Each row is shifted at random along 3 fixed directions that mean nothing.
Known rows, with every way that one mark hangs from another
K_116(K_194 K_251 K_447 K_496 K_650(K_80)): [  4.3  22.3  18.8  -4.8 -20.0 -29.6   7.4 -14.5  18.2 -13.5   6.2  32.0
  28.9   2.8  17.5  16.2 -35.8  23.2   6.2 -27.4  -7.3   3.7  -8.1  -8.2
  -2.6 -13.6 -18.5   8.5 -15.9   6.8  13.6   6.7 -19.5   7.4  -2.7  11.0
 -21.4 -12.5 -20.0   1.8  -8.3]
K_282(K_251(K_650) K_496): [ -5.6  22.1  11.9  17.0  -9.5 -29.8  -2.3  18.8 -25.0 -15.0 -23.1  -7.2
   6.2   2.6  16.8  15.1  -8.0  14.0  13.0  -1.7   8.7  -6.8 -17.5  11.7
 -12.8  -7.4  14.2   4.8   2.6  -7.3   4.1  -4.3  -3.9  17.5  15.4  -6.5
  11.9  16.5  -4.5   7.3 -11.5]
K_789(K_194 K_251 K_447 K_650): [-17.2  16.1  -7.3   6.7 -25.6 -21.8 -20.2   7.0  -1.5   9.8 -20.0   9.6
  -1.3  14.0   7.5  12.8 -12.3  10.6  12.2 -20.8   8.0  -3.8 -25.2   9.1
  -0.5 -10.4   1.8  -1.0  -0.3 -24.0  -1.1  -4.5 -13.0   8.9  28.7   1.3
 -10.4  -2.5  -3.0  -4.5 -11.5]
K_447(K_650(K_111(K_80)) K_789(K_194 K_251)): [-28.1   5.6  13.0 -10.7 -34.7 -28.4 -23.9  26.6   1.4  23.9 -28.2 -32.1
 -23.3  21.6 -12.3  11.4  -6.2  22.7  15.4  12.4 -37.1  -3.4 -39.3  29.1
  -8.8 -18.8  64.4  -1.2   1.1 -49.4  -9.3 -11.6  -8.8  24.4  16.4 -17.8
  -4.1  -8.4  24.2  -8.5 -26.7]
K_496(K_282(K_251(K_650))): [-26.1  29.2 -13.4  27.1 -17.0  10.7 -15.1  26.2 -32.5   2.8 -36.7  -5.9
 -27.7  22.6  14.0  13.1  17.0  18.6  15.2  -4.9  14.8  -7.7 -32.0  17.8
 -11.6  -0.4   7.5  11.3  -1.1 -15.0   5.3 -12.7   4.8  12.4  21.1  10.6
  36.2   5.0 -19.3   4.4  -3.0]
K_116(K_447 K_496 K_650(K_80)): [ 13.7  14.8  17.5 -12.5 -15.3 -10.0  -0.3 -17.2  28.4 -10.5   9.3  36.1
  12.5  -1.3   2.4  21.8 -18.3  13.7 -14.8 -12.8 -13.9   6.4  -9.0 -35.0
  14.3  -7.6 -18.2  13.2 -12.7  12.7  22.6  -7.3 -24.9  -8.1  -1.1   7.6
 -23.7   6.9 -19.9  -6.3  14.8]
K_445(K_80 K_194 K_496(K_282(K_251) K_789)): [ -1.2  17.7  26.6 -11.9 -26.6 -30.8   9.8   5.5  13.0  -2.4 -16.9   5.6
  27.5  17.2  -7.8  13.5 -15.0   6.4  -2.3  -6.7 -31.7  -7.7  -7.9 -15.0
 -21.4 -29.4   1.8   1.7 -10.0  -0.3  -1.1  -3.1 -12.2   7.7   1.9  10.7
  -5.8  31.2  -4.4  -9.2   3.4]
K_447(K_650(K_111) K_789(K_194)): [ -2.2   4.1   6.0  -9.2 -22.7 -33.3  -9.1  14.0   6.6   0.7  -0.3 -16.1
   5.2   7.7   6.3   8.9 -19.1   8.1  11.9   4.3 -25.6  10.8 -28.8   6.5
   2.1  -8.2  22.6  -1.3   0.9 -22.9   2.5   2.5 -18.4  16.5  -0.8  -0.2
  -8.7  -1.6  10.3   4.4 -16.8]
K_116(K_251 K_496 K_650): [  3.7   9.9  21.8  -1.3 -13.3 -39.3  11.6 -15.6   4.1 -12.1  -4.3  10.3
  30.8  -9.4   2.7  10.6 -32.2  14.6  -3.5  -8.2 -27.9   0.5 -11.4  -6.4
  -1.5 -16.3  13.2   0.6  -6.2   3.0   9.4  12.3 -13.4   9.5  -4.8  -3.6
 -21.9   6.3  -3.0   5.2 -22.7]
K_251(K_447(K_650(K_80))): [ 22.1   7.3  10.5 -11.2  -1.3 -27.9  -9.9  -6.4  14.7 -12.1   3.7   7.8
  22.0  -6.8  14.8   9.7 -22.3   4.1   2.7  -0.9  -1.6   4.8 -16.1 -21.4
   3.3   3.2 -22.9   8.8 -10.1  -5.7  11.8  13.3 -30.7  -0.1 -10.6   5.4
 -18.8   9.3 -11.7  -3.9  -5.8]
K_251(K_447(K_650(K_80 K_111(K_445)) K_789)): [  5.5  13.9   6.9  -4.1 -18.7 -22.3 -20.1  23.7   0.9  -1.8   4.5 -17.6
   5.8   3.7  27.2  -3.8 -14.4  12.0  22.6  12.7  -0.4   7.1 -29.6  10.1
  -3.9   3.6   8.9  11.5  -1.6 -20.6   1.3   4.1 -34.1  14.0  -8.2  12.7
   1.1  -9.4  -5.7   3.5 -14.4]
K_496(K_194 K_282(K_251(K_447(K_650(K_111(K_116))))) K_789): [ -2.5  20.5   9.8   0.7 -28.0  19.5 -12.7  28.7   8.0  11.2   0.5   5.6
 -22.7  29.0  10.9  19.0  -5.7  14.3  -2.2 -10.5  -9.7  -6.9 -32.2 -14.4
  -0.7  -8.7   8.3   4.3 -10.1  -3.3  12.8 -30.5  -8.3   4.1  18.0  22.1
  17.4   1.3 -15.5 -15.8  12.9]
K_496(K_789(K_251 K_447(K_650))): [ -6.9  12.3  -4.9  -1.3 -25.4 -12.0 -13.3  11.1  -0.9  11.3 -12.5   2.2
 -10.6  15.0   6.0   8.5 -17.5   8.2   2.0 -10.1  -9.6  -3.8 -24.9   1.2
  -1.0  -8.7  12.2   0.1  -7.7 -20.7   7.3  -1.0 -19.5   3.0  18.4   5.4
 -13.1  -1.6  -4.9  -7.8  -8.9]
K_116(K_194 K_251 K_496(K_789)): [-11.1   8.0  13.4  -0.1 -22.2 -28.2  18.4   2.5   6.0  -4.7  -4.8   1.4
  17.6   8.9  -1.2  18.8 -29.2  14.9   2.5 -17.1 -28.0  -0.3  -5.8   4.1
  -7.4 -18.7  18.3  -2.3  -5.0  -7.0   3.0   1.6  -5.4  10.2   4.6   1.8
  -2.1  -6.7   0.0   1.9 -15.1]
K_111(K_80 K_445(K_194 K_496)): [  4.4  15.2  18.2 -12.2 -17.8  -9.0  -1.7  -0.1  29.3  -2.1  -5.0   1.0
  20.8   4.0 -13.9  19.3   1.2   4.3  -6.7   6.8 -22.8   4.1  -6.0 -24.4
  -5.3 -18.9  -1.0  16.0  -3.2 -15.8  -1.4   1.7 -22.9   1.3  -1.5   3.6
 -12.5  17.1  -1.9  -6.9   7.9]
K_789(K_251(K_650(K_80 K_111))): [  7.3   6.8  24.5  -4.2  -7.7 -45.2 -12.6   0.1  -4.2   3.1 -15.5 -11.0
  12.8  -7.4   7.0  10.6 -14.1  15.3   5.3  -3.5  -9.3  -3.2 -26.6  -0.7
  -6.2  -1.1  13.0   4.4   4.6 -18.7   4.3  -2.9 -13.1  19.1   3.8  -6.3
  -6.7  21.0  12.3 -13.7 -20.5]
K_445(K_194 K_496(K_789(K_650))): [ -9.5  18.5   2.2  -5.8 -35.8  21.9  -3.3   3.5  18.5   5.8 -13.5  13.1
 -16.9  32.5 -11.1  30.6   8.6   3.9  -9.7  -6.7 -22.9   5.8 -21.9 -28.6
  11.9 -16.5  -3.4   4.3  -1.9  -8.4  16.0 -24.2  -9.5 -10.2  15.1  12.1
   0.9  19.0  -9.3  -7.7  34.2]
K_447(K_650(K_111(K_445))): [  5.4   7.1  13.5  -7.2  -8.1 -32.6  -6.8   3.8   2.6  -3.1   2.8 -16.1
  20.9 -11.9   7.8   1.3 -15.6   3.2   1.4  14.4 -24.1   8.7 -18.7  -4.2
  -3.1  -7.6  25.3   6.1   6.7 -22.5   4.2  12.4 -22.4  18.8  -9.7  -1.9
 -12.6   7.7   6.6  -5.4 -23.8]
K_282(K_251 K_496(K_194 K_789(K_650(K_80)))): [ -4.4  10.0  34.6  -8.1 -16.6 -61.0   4.3  10.3  -9.5 -17.2 -19.1  -2.1
  37.3   1.9   6.6   8.4 -36.1  11.8  11.9   1.7 -22.0   3.7  -6.8   9.8
 -23.2 -25.7  22.8  -4.9   0.2 -14.8   5.5  -4.7 -11.6  15.1  10.2  -5.6
  -2.9  10.8   6.8 -18.2 -15.5]
K_116(K_194 K_251(K_447 K_650(K_111(K_80))) K_496): [-11.1  29.8  14.0   7.7 -24.9  -2.8 -11.8  20.1   5.9   4.2  -4.5   2.0
 -16.1  15.4  18.7  26.4  -5.6  33.2  12.3 -19.1   6.8  -0.5 -30.7   7.2
  -1.6  -3.6   2.9   8.9   0.0  -7.9   1.6 -17.5  -9.8  20.1  15.3   2.4
  15.1 -11.9 -10.1  11.2  -7.4]
K_445(K_80 K_496(K_194 K_282 K_789(K_650))): [  3.6  22.9   8.9  -7.0 -27.2 -23.6  -1.9   2.1   5.7  -8.5 -11.5  25.2
  33.8  14.2   6.3   2.6 -11.4   7.7  11.4 -16.0 -13.2  18.3 -13.9 -16.5
 -11.4 -21.7 -27.8   4.3 -10.1   5.9  10.3  -1.2 -24.0   0.3   3.1  31.5
  -3.5  10.4 -22.6  -0.7  11.9]
K_282(K_496(K_789(K_194 K_251 K_447 K_650(K_111)))): [  6.0  15.9  16.2  -9.0 -35.0 -40.0 -12.5  10.7   9.0  -0.7   7.3  18.9
  16.8   8.2  14.6  14.0 -28.0  12.3   1.4 -25.0   1.0  -1.3 -17.1 -12.4
   0.9 -14.0  -4.4  -3.8  -0.4  -3.0   0.7 -24.5 -20.6   7.2  27.5  10.4
 -21.5  10.2  -0.4 -11.6   0.3]
K_111(K_116(K_251 K_447 K_650) K_445(K_80 K_194 K_496)): [ -6.5  30.9  30.3  -1.8 -31.5 -14.9   8.7  -3.0  23.1   5.7  -7.3  11.2
  25.0  17.4   5.8   5.3 -18.5  12.8  10.8  -9.1 -21.2  -3.8 -18.1  -5.9
 -10.4 -31.4  16.2   8.5 -12.8  -6.5   7.1  10.9 -24.1  17.4  -0.7   6.8
 -26.5   3.7  -9.2   5.6  -7.0]
K_447(K_789(K_194 K_251 K_650(K_80 K_111(K_116 K_445)))): [  2.2   4.4  15.8  -1.6 -33.2 -33.5 -17.9  10.7   6.1  12.2  -6.6  -7.9
  17.1  13.6   6.7  -1.3 -11.1  15.8  22.6  -1.5  -8.4  -1.4 -27.3   5.2
   0.1  -8.9  21.3   7.5  -6.1 -26.0  -2.3 -13.0 -22.3  14.0   7.3  12.1
 -15.4  -2.2   9.7 -15.2 -13.3]
K_650(K_80 K_111(K_116(K_251 K_447) K_445(K_496))): [ 16.1   1.4  58.0 -21.8 -17.4 -34.5   7.5 -10.8  36.5  13.8  13.5   2.2
  28.6  -3.4 -15.4  14.2 -28.9   8.7 -17.5   1.5 -36.6 -16.0  -9.8 -32.2
   0.1 -23.4  34.3  10.1  -8.8  -6.4   0.0 -13.9 -25.8  11.9  -2.0  -3.5
 -40.5  22.3  13.2 -22.4  -5.9]
K_116(K_251 K_447 K_496(K_194)): [-11.1  24.4   6.8   4.7 -16.2  -2.7   4.8   6.6  11.9  -2.2  -1.3  22.8
  -0.7  14.8   4.1  23.2 -18.0  15.3  -0.7 -28.5  -3.6  -2.4 -12.2  -6.0
  -1.4 -12.9  -7.7   6.1  -6.1   0.3   6.0  -7.3 -10.8   1.7  16.1   9.7
   2.4 -13.7 -17.3   2.5   3.5]
K_650(K_80 K_111(K_116 K_445(K_194 K_496(K_282(K_251))))): [  8.1  15.7  38.0  -4.3 -23.8 -16.9  -5.1   4.8  18.0   4.9  -6.5   2.3
  26.7  12.0  -6.7   9.9  -2.2   8.8  -0.2  -0.5 -14.7 -14.5  -9.9 -19.9
 -14.8 -22.8   9.2  18.3  -6.7  -2.2  -9.2 -22.0 -16.2   8.3   2.1  17.2
  -5.6  28.3  -4.0 -18.8   6.6]
K_447(K_650(K_80 K_111(K_116)) K_789(K_194 K_251)): [ 20.6   4.2  12.8  -7.1 -26.2 -39.5 -17.2   5.8  12.0   5.6   0.4   1.6
  20.5  12.7  12.8   0.7 -19.3  14.3  22.8 -12.9  -2.9  -1.1 -24.9  -5.1
   3.5  -1.9  -6.3   8.3 -15.5 -12.1   0.2  -5.2 -26.7   7.1   0.0  17.6
 -24.9  -1.9   2.5  -5.1 -10.0]
K_496(K_194 K_789(K_447)): [ -3.5  20.9 -10.8   2.4 -16.2 -16.2  -1.1  20.8   3.3  -6.5  -0.1  11.6
  11.8   6.1  21.5   9.5 -21.0   3.1  12.1 -21.5  12.0  13.2  -8.7   0.7
  -5.0  -2.0 -27.2   3.6  -0.8  -4.0   9.4   6.9 -20.3  -0.9  17.1  21.4
  10.9 -14.2 -16.8   6.8   0.0]
K_789(K_251 K_447 K_650(K_111)): [ 10.0  17.4   4.8  -1.4 -20.7 -41.3 -19.6   4.8  -1.6   4.1  -2.5  10.6
  13.3  -6.2  21.1   4.9 -21.6   8.9   7.3 -19.0  11.9  -4.2 -21.9  -4.9
   1.9  -0.2 -10.8   2.0   3.0  -6.2   3.2  -0.7 -21.8  10.0  16.5   8.8
 -19.8   6.6  -2.5  -4.2 -14.5]
K_251(K_650(K_80 K_111(K_116 K_445(K_194 K_496(K_282))))): [ 11.6  20.7  27.0   8.2 -21.6 -15.1  -9.8   1.2   6.3  -3.6  -5.3   1.5
  32.7   8.1   8.8  -1.4   0.6  10.0  14.9  -3.6  -2.2   9.2 -23.4  -9.1
 -13.2 -16.1  -4.1  20.3  -2.7  -0.9  -0.6  -7.2 -27.7  15.6  -5.7  26.8
  -1.3  19.6 -13.3   0.7   0.7]
K_282(K_251(K_447(K_650(K_111) K_789))): [ 30.0  14.9   6.1  -7.0 -17.2 -25.8 -11.8  18.7   7.4  -9.1  18.5   1.3
   6.4   1.5  32.7  12.9 -25.2  10.0   5.1  -4.9   3.6  -6.4 -25.8 -17.4
   7.0  10.1 -20.6   4.2 -10.0   3.8  10.5   0.7 -26.1   6.3  -3.9  15.8
 -10.3   8.0  -7.5   2.6  -3.5]
K_111(K_116(K_251 K_650) K_445(K_194)): [ -1.4  33.6  -9.2  13.1 -26.3  27.2  -0.9   3.2  10.7   0.7  -3.3  17.3
  -1.4  23.5  18.2  12.6   8.4  13.1  10.5 -15.0  11.0  -1.6 -19.2 -19.0
   7.2  -1.0 -26.9  17.8 -14.7  -3.0  14.8  -2.1 -10.9  -5.0   4.7  27.5
   2.4  -6.4 -26.8   1.6  12.1]

Rows
[ -4.9  15.5   5.4   1.1 -17.1  12.4 -12.9   5.8  13.1  10.6  -6.9   5.0
 -10.6  17.4   1.6   6.3   2.5   8.5   5.5   5.6  -4.6   1.1 -20.6 -11.1
   6.0  -7.0  15.6  19.4 -12.1 -21.3  13.3  -5.6 -25.2   1.6   3.9   7.9
 -11.6  -8.3 -14.7 -10.0   5.6]  K_111(K_116(K_447(K_650(K_80))) K_445)
[-11.7  16.7   9.9   3.5 -22.5   1.8 -13.8  23.8  -3.1   9.2  -7.6  -6.1
 -18.1  15.7   9.2  19.4 -10.0  18.2  -2.6 -14.4 -14.9   0.0 -42.9   2.6
 -10.2  -8.0  17.5  -3.4   2.6 -15.5  10.1 -21.1  -6.9  16.6  19.5  12.2
  24.9   8.2  -3.7 -16.9  -4.2]  K_496(K_194 K_282 K_789(K_251(K_447 K_650(K_111))))
[ -9.5   4.0  20.9  -7.2 -32.1  -4.6   5.4   9.0  32.8  11.9   4.7   4.2
   6.4   9.9 -17.9  17.7 -15.4  12.8  -8.6   0.3 -31.9   5.7  -4.9  -9.4
   0.3 -27.2  39.9   9.4  -9.6 -15.0   4.6 -11.5 -24.0   4.9  15.0  -1.5
 -15.4 -10.5   0.1 -10.2  -2.9]  K_111(K_80 K_116(K_194 K_496(K_789(K_447))) K_445)
[ 15.9   5.8  25.1 -19.0 -21.5  -6.9 -12.0  -7.1  26.3   1.3   0.5  22.8
  17.2  16.8  -9.6  18.2 -22.3  10.5 -13.1 -14.0 -30.2  -1.8 -24.2 -32.4
  -8.1 -21.7 -11.9   3.9 -21.3  -3.9   7.0 -17.4 -27.9  -7.2   3.8  21.8
 -17.9  20.9 -14.7 -29.6  14.6]  K_445(K_496(K_194 K_282 K_789(K_251(K_447(K_650(K_80))))))
[ 33.1   7.0  15.1 -13.3 -20.4  -0.8  -7.9   4.2  30.7  -5.3  31.8  19.1
   0.2   9.3  11.0  34.8 -15.3  13.9 -25.0 -13.3 -12.2  -5.6 -35.1 -51.2
  14.6   5.0 -31.3   2.7 -18.3  11.1  16.2 -27.0 -19.3   0.3   3.6  20.4
  -8.7  33.8  -9.3 -21.5  18.2]  K_496(K_282(K_251(K_447(K_789(K_194)) K_650(K_111))))
[-33.8  23.7   9.1  -0.1 -19.3   6.0  -6.5  20.7   8.1  12.8 -31.1  -6.5
  -6.0  21.4 -13.8  17.6  15.6   8.2  11.4   4.4 -16.0   3.2 -15.1   5.9
 -12.4 -24.9  26.2   9.6   5.8 -27.4  -5.8 -11.5  -8.4   7.6  17.5  -2.0
  20.2   4.2  -3.8  -2.0   8.4]  K_111(K_445(K_80 K_496(K_194)))
[ 24.7   6.2   2.3 -14.6 -23.0 -12.6 -14.9   2.9  15.7   5.3   9.9   6.2
  -5.7   7.5   4.9  16.5  -9.1   9.7  -7.0  -5.8 -16.2  -4.6 -28.6 -30.3
  14.8   4.7  -9.9   5.8 -13.1  -6.3  11.3 -10.6 -21.5  -4.8   0.2  13.8
 -21.8  14.0  -1.5 -14.2   6.4]  K_447(K_650(K_111) K_789(K_251))
[ -4.4   8.6  23.4  -4.3 -28.0 -31.1 -17.9   2.6  13.4  18.3  -6.6  -0.3
  14.1   4.0   3.8   6.0 -17.3  13.6  11.3  -6.9  -6.3  -5.2 -21.3   3.4
  -4.5 -16.9  29.1   6.6  -1.6 -26.8  -1.2 -11.6 -21.3  17.6  16.5   0.1
 -21.3  -0.5   7.1 -24.0 -17.7]  K_789(K_251 K_447 K_650(K_80 K_111(K_116(K_194) K_445)))
[-15.9  21.8   8.7   2.8 -23.0 -28.9 -23.8  29.2 -17.2   4.1 -20.7 -11.1
   4.5  15.7  24.2  -6.4 -21.6  20.3  29.7 -12.3  -1.3   2.7 -33.6  32.5
 -27.6 -10.9  12.8   2.2   0.7 -22.9  -4.6  -4.1 -17.5  21.2  10.0  19.9
  20.5 -15.6  -9.7  -6.3 -23.0]  K_496(K_194 K_282 K_789(K_251(K_447(K_650(K_80 K_111)))))
[ 24.4  14.8   2.0  -5.2 -20.6 -34.7   3.7  -1.7   8.8 -27.4  14.3  29.6
  42.1   1.5  21.3  11.7 -23.4   4.8   5.4 -20.9   6.3  15.6  -2.4 -30.8
   6.9  -3.8 -45.6   3.6  -9.2  12.4  14.6  -2.7 -23.9  -5.3   3.5  25.3
 -18.1   9.6 -17.5   1.8  12.1]  K_282(K_496(K_789(K_194 K_650)))
[ 14.0  27.0  14.2  -6.5 -13.8 -26.1 -10.0   4.9   6.7  -6.6   5.4  13.2
  14.0  -2.7  36.5   9.9 -21.2  20.4  12.5 -16.7  17.8  -4.5 -20.5 -13.3
   2.5  11.1 -35.1  10.6  -6.0   6.3   9.7  -2.0 -18.4   5.5  -1.2  17.0
  -3.1  -0.2 -16.6   3.1  -6.2]  K_116(K_251(K_447) K_650(K_80 K_111))
[  2.4  19.6   6.1  10.8  -6.4 -25.8 -11.0  20.5 -10.9  -6.5  -3.5 -14.4
   1.5  -7.7  31.2  10.6 -13.0  11.1  14.8  -5.3  12.8   5.3 -31.1   9.5
  -1.1   8.6   2.1   3.4  12.7  -7.6   9.2   7.1 -16.0  23.4   4.3   1.2
  14.8   5.0  -2.4  17.0 -18.4]  K_251(K_447 K_650(K_111))
[ -2.5  18.8  31.8 -11.4 -31.4 -35.2 -12.6  -5.2  12.1   8.0 -15.9   1.2
  31.6   7.9  -9.0   2.0  -6.5   9.6   2.3  -1.2 -33.3  -2.8 -24.7  -9.5
 -19.7 -33.4  21.1   3.9   0.5 -16.4  -8.6  -6.2 -21.5  20.0   0.6   7.8
 -20.4  31.5   2.9 -19.6  -9.5]  K_789(K_251 K_650(K_111(K_445(K_80 K_194 K_496(K_282)))))
[-13.8  11.2   0.6   3.1 -18.1 -41.7  -9.6   4.2  -0.8  -2.3 -12.6   1.6
  19.3   0.1  10.7   6.1 -25.5   3.9  14.4  -9.7  -1.5  10.2 -19.1  13.7
  -3.6 -13.8   8.3  -3.1   5.3 -21.0   1.9  12.3 -19.3  16.4  15.7  -4.2
 -13.2  -3.7   0.6   6.6 -23.1]  K_789(K_194 K_447 K_650)
[-23.3   5.9   7.0  -5.3 -20.5 -13.7   1.6  10.4   0.0   3.3 -20.2  -9.6
  -3.8  12.1  -8.6  17.7 -14.0   5.2  -0.7   4.7 -37.1  14.1 -22.9   4.7
  -3.1 -19.1  35.1  -7.5   7.0 -28.2  16.7  -3.0  -4.7   8.9  13.4  -6.6
   9.0   0.6   7.7 -13.7  -6.2]  K_496(K_194 K_789(K_650))
[ 17.5   6.0  15.3 -19.9 -21.7 -28.5 -15.4  14.8  28.6  -2.8  23.3 -10.3
  18.7  -1.5  13.1   7.7 -23.2  12.6   4.1  11.7 -22.4  12.3 -27.1 -12.3
   2.2  -4.6   6.4   6.9  -7.4 -22.3   2.0   6.0 -38.2  15.9  -9.5   6.3
 -21.0  -3.6   4.9  -4.8 -15.7]  K_251(K_447(K_650(K_111(K_80 K_445)) K_789(K_194)))
[ -5.5  15.1  -9.4   8.2 -19.1 -27.4 -14.2   2.6  -6.5  -1.5 -18.9   8.7
  13.0   9.3  12.0  10.7  -8.5  10.9  16.7 -20.4   8.0  -0.6 -20.2   2.8
   0.1  -3.6 -13.3   2.0  -1.4 -18.4   2.6   2.8  -9.2   7.9  14.7   8.7
  -6.3   0.5  -4.6  -1.9 -10.1]  K_789(K_194 K_251 K_650)
[ -0.3   1.1  35.7 -21.6 -23.5 -58.4  -8.1   4.3  11.2   3.9   0.2  -2.5
  28.7   3.9   2.0   3.7 -43.6  11.6  -3.9  -0.6 -36.2  -0.5 -20.5  -0.2
 -18.7 -25.2  27.3  -4.4  -6.5 -19.5  -3.6  -7.9 -22.5  22.3   6.3   0.1
 -23.1  14.6  10.2 -25.5 -27.5]  K_496(K_282(K_251) K_789(K_194 K_447(K_650(K_80 K_111))))
[-10.9  17.5   1.6   5.5 -32.3 -16.2   3.6   3.2   1.1 -10.1   0.5  21.2
  13.9  12.7   9.3   8.4 -25.8  14.5   4.5 -20.5 -18.9  14.5 -15.5   4.2
  -6.5 -21.8   7.5   1.9  -7.0   1.9  15.5  -0.4 -18.4  10.9   5.5  20.1
  -3.8 -13.6 -21.9   3.4  -3.6]  K_116(K_194 K_447 K_496(K_282 K_789(K_650)))
[  4.6  11.5  -6.0  10.4 -14.6 -22.2  -5.7  17.7  -0.7 -12.6   2.6  -7.8
   9.2   5.7  26.8  12.6 -20.4  10.3  19.7  -9.2   6.2  11.7 -33.1   9.5
   1.6   4.5 -10.1   0.0  -3.3 -10.8  10.4  13.8 -23.3  15.7   2.0   8.8
   6.0  -3.0  -5.6  19.4 -13.6]  K_251(K_447(K_789(K_194)) K_650)
[-17.7  17.2  20.3   5.0 -11.6  -1.6  -1.6  16.2  -3.9  -3.6 -22.6  -3.1
 -15.9  15.1  -8.2  36.0  -0.3  13.8  -7.9   1.2 -16.8  -5.3 -24.1  -3.8
  -7.8 -18.7  30.6   0.0   2.2 -17.5   9.3 -25.7   4.7  10.1  26.3 -16.3
  18.4  22.5   2.2 -16.7   6.0]  K_282(K_251(K_650) K_496(K_194))
